Below is a small trained network, with its code and all its weights. Each question gives an input and a class and asks what happens when units are switched off, that is, made to give their printed mean instead of their output.

import numpy as np


def w(rows, s, z=0):
    codes = np.array(rows[::2]) - 128.0
    scale = np.full(codes.shape[1], s)
    scale[-1] = z or s
    return codes * scale


def norm(h):
    return h / np.sqrt((h * h).mean(-1, keepdims=True) + 1e-5)


def f(y):
    return np.maximum(y, 0)


def log_softmax(a):
    a = a - a.max(-1, keepdims=True)
    return a - np.log(np.exp(a).sum(-1, keepdims=True))


def net(x, mask):
    res = np.array(x, float).reshape(1, 2) / 4 @ E
    u = 0
    for l in range(3):
        y = f(norm(res) @ A[l][:, :-1].T + A[l][:, -1])
        res = res + np.where(mask[u : u + 9], y, B[l][:, -1]) @ B[l][:, :-1]
        u += 9
    return log_softmax(norm(res)[-1] @ U[:, :-1].T + U[:, -1])


A, B = {}, {}
E = w([
[206,188,237,192,170,106,109,93,95,2],'x0',
[147,125,97,50,132,157,60,129,56,96],'x1',
],0.0052)
A[0] = w([
[111,87,103,180,118,98,95,148,113,103,94],'L0N0',
[104,59,127,16,69,102,119,185,172,244,251],'L0N1',
[170,193,181,88,137,153,82,151,54,48,110],'L0N2',
[35,126,149,130,117,59,169,176,161,160,74],'L0N3',
[126,134,153,114,177,151,84,226,212,98,79],'L0N4',
[208,181,143,250,103,75,145,131,161,84,124],'L0N5',
[141,139,128,127,113,58,159,108,92,137,77],'L0N6',
[70,120,154,131,94,65,46,137,128,106,74],'L0N7',
[100,127,183,233,111,68,144,152,113,80,51],'L0N8',
],0.0025,0.0031)
B[0] = w([
[118,114,157,135,120,127,119,164,121,138,128],'L0N0',
[105,162,193,156,184,94,158,94,36,58,255],'L0N1',
[27,100,121,110,178,99,180,157,61,177,183],'L0N2',
[127,113,200,76,103,188,20,102,142,45,154],'L0N3',
[146,169,66,148,67,110,130,91,117,119,128],'L0N4',
[41,105,110,102,147,119,185,118,51,150,184],'L0N5',
[180,122,80,183,126,93,139,118,80,148,128],'L0N6',
[131,63,151,158,109,80,109,158,125,135,128],'L0N7',
[103,77,90,68,112,222,2,152,154,123,154],'L0N8',
],0.0037,0.0057)
A[1] = w([
[112,93,69,96,80,156,152,166,154,216,87],'L1N0',
[193,130,79,93,116,166,44,145,128,105,35],'L1N1',
[131,144,76,125,87,129,107,195,132,170,80],'L1N2',
[126,151,119,144,144,121,124,145,112,147,153],'L1N3',
[160,132,140,181,130,122,167,138,253,155,24],'L1N4',
[140,113,99,121,77,165,146,130,129,188,29],'L1N5',
[162,156,103,88,127,144,67,144,133,116,7],'L1N6',
[107,124,138,140,178,107,160,118,84,139,106],'L1N7',
[144,127,108,95,165,133,108,143,93,126,54],'L1N8',
],0.0065,0.002)
B[1] = w([
[135,137,132,94,198,87,145,117,137,65,234],'L1N0',
[134,104,98,170,64,148,92,179,136,174,153],'L1N1',
[135,129,156,109,160,118,166,79,121,120,160],'L1N2',
[148,103,107,134,127,158,143,148,151,119,152],'L1N3',
[104,145,103,206,61,116,2,186,151,163,174],'L1N4',
[163,165,95,148,144,149,163,130,105,107,162],'L1N5',
[135,114,125,150,88,141,106,169,148,145,144],'L1N6',
[131,107,133,97,99,145,153,104,172,142,253],'L1N7',
[94,144,132,189,89,133,115,120,169,173,193],'L1N8',
],0.0072,0.005)
A[2] = w([
[161,109,113,103,90,149,38,150,96,138,34],'L2N0',
[95,111,70,75,211,93,123,158,160,177,168],'L2N1',
[127,95,152,99,76,157,155,104,147,136,79],'L2N2',
[134,136,119,193,57,91,100,166,155,170,3],'L2N3',
[134,148,138,153,158,148,82,148,137,78,45],'L2N4',
[208,161,165,152,210,104,136,136,109,82,47],'L2N5',
[149,123,98,91,117,163,2,150,63,130,75],'L2N6',
[213,169,167,149,218,115,117,114,118,69,104],'L2N7',
[142,140,128,162,92,87,138,201,149,148,69],'L2N8',
],0.0069,0.0021)
B[2] = w([
[86,202,148,190,76,116,92,105,204,150,176],'L2N0',
[194,110,164,141,150,122,145,116,75,51,253],'L2N1',
[173,190,92,100,126,141,103,124,112,202,180],'L2N2',
[87,125,189,210,52,160,49,114,177,148,193],'L2N3',
[142,146,92,107,125,165,150,99,132,165,157],'L2N4',
[138,95,103,52,211,123,177,111,100,98,182],'L2N5',
[81,119,203,255,76,120,78,129,227,161,204],'L2N6',
[139,63,49,83,157,86,175,152,81,85,197],'L2N7',
[120,148,116,126,98,145,70,92,122,150,162],'L2N8',
],0.0064,0.0054)
U = w([
[130,67,128,92,203,90,191,116,63,22,186],'0',
[70,125,171,245,59,124,28,128,199,141,181],'1',
[142,193,115,34,97,187,146,89,111,254,130],'2',
[149,145,83,101,117,147,104,250,150,131,2],'3',
],0.01,0.0043)

Each question gives the input, the list of numbers given to net, and the class t.
The units are the neurons (one row each of A and B). Each row of codes is followed by its name. A weight is (code - 128) times the scale printed after its matrix; where a second scale follows, it is the last column's (A, B and U).
mask holds one flag per neuron, layer by layer. A switched-off neuron (its flag False) gives its mean, the last column of its row in B, instead of its output. The means were averaged over made-up inputs and are rounded, as every weight is.
A unit's drop is (log p(t) with every unit on - log p(t) with that unit switched off) / (log p(t) with every unit on - log p(t) with every unit switched off).
The circuit of an input: a set's keep is (log p(t) with only the set's units on - log p(t) with every unit switched off) / (log p(t) with every unit on - log p(t) with every unit switched off). Starting from the 12 units with the biggest drops (on a tie, the unit counted first), units are removed one at a time, each time the one whose removal leaves the highest keep (on an exact tie, the one counted first), for as long as the keep stays at least 0.8.
circuit, biggest first: the units of the circuit, biggest drop first
unit that matters most: the unit with the biggest drop
top k neurons: the k neurons with the biggest drops, biggest first
drop when u is switched off: that unit's drop, to one decimal
input [-5,-5], class 0: circuit, biggest first => L1N0
input [-2,-1], class 2: top 2 neurons => L0N1, L1N0
input [-8,8], class 0: circuit, biggest first => L1N0, L2N1
input [0,3], class 2: top 2 neurons => L0N2, L1N4
input [-6,7], class 1: top 3 neurons => L2N6, L1N1, L0N2
input [-5,6], class 1: top 2 neurons => L0N2, L2N6
input [-3,-1], class 2: top 2 neurons => L0N1, L1N0
input [0,-3], class 2: top 4 neurons => L0N5, L1N0, L1N4, L0N3
input [3,1], class 2: top 3 neurons => L1N0, L0N1, L1N7
input [1,1], class 2: top 2 neurons => L1N0, L1N7
input [2,3], class 2: top 2 neurons => L0N2, L1N4
input [6,8], class 1: top 2 neurons => L0N1, L2N6
input [0,0], class 2: drop when L1N0 is switched off => 0.2
input [-3,2], class 2: unit that matters most => L0N1
input [-1,-3], class 2: drop when L0N3 is switched off => 0.5
input [-1,0], class 2: drop when L1N0 is switched off => 0.7
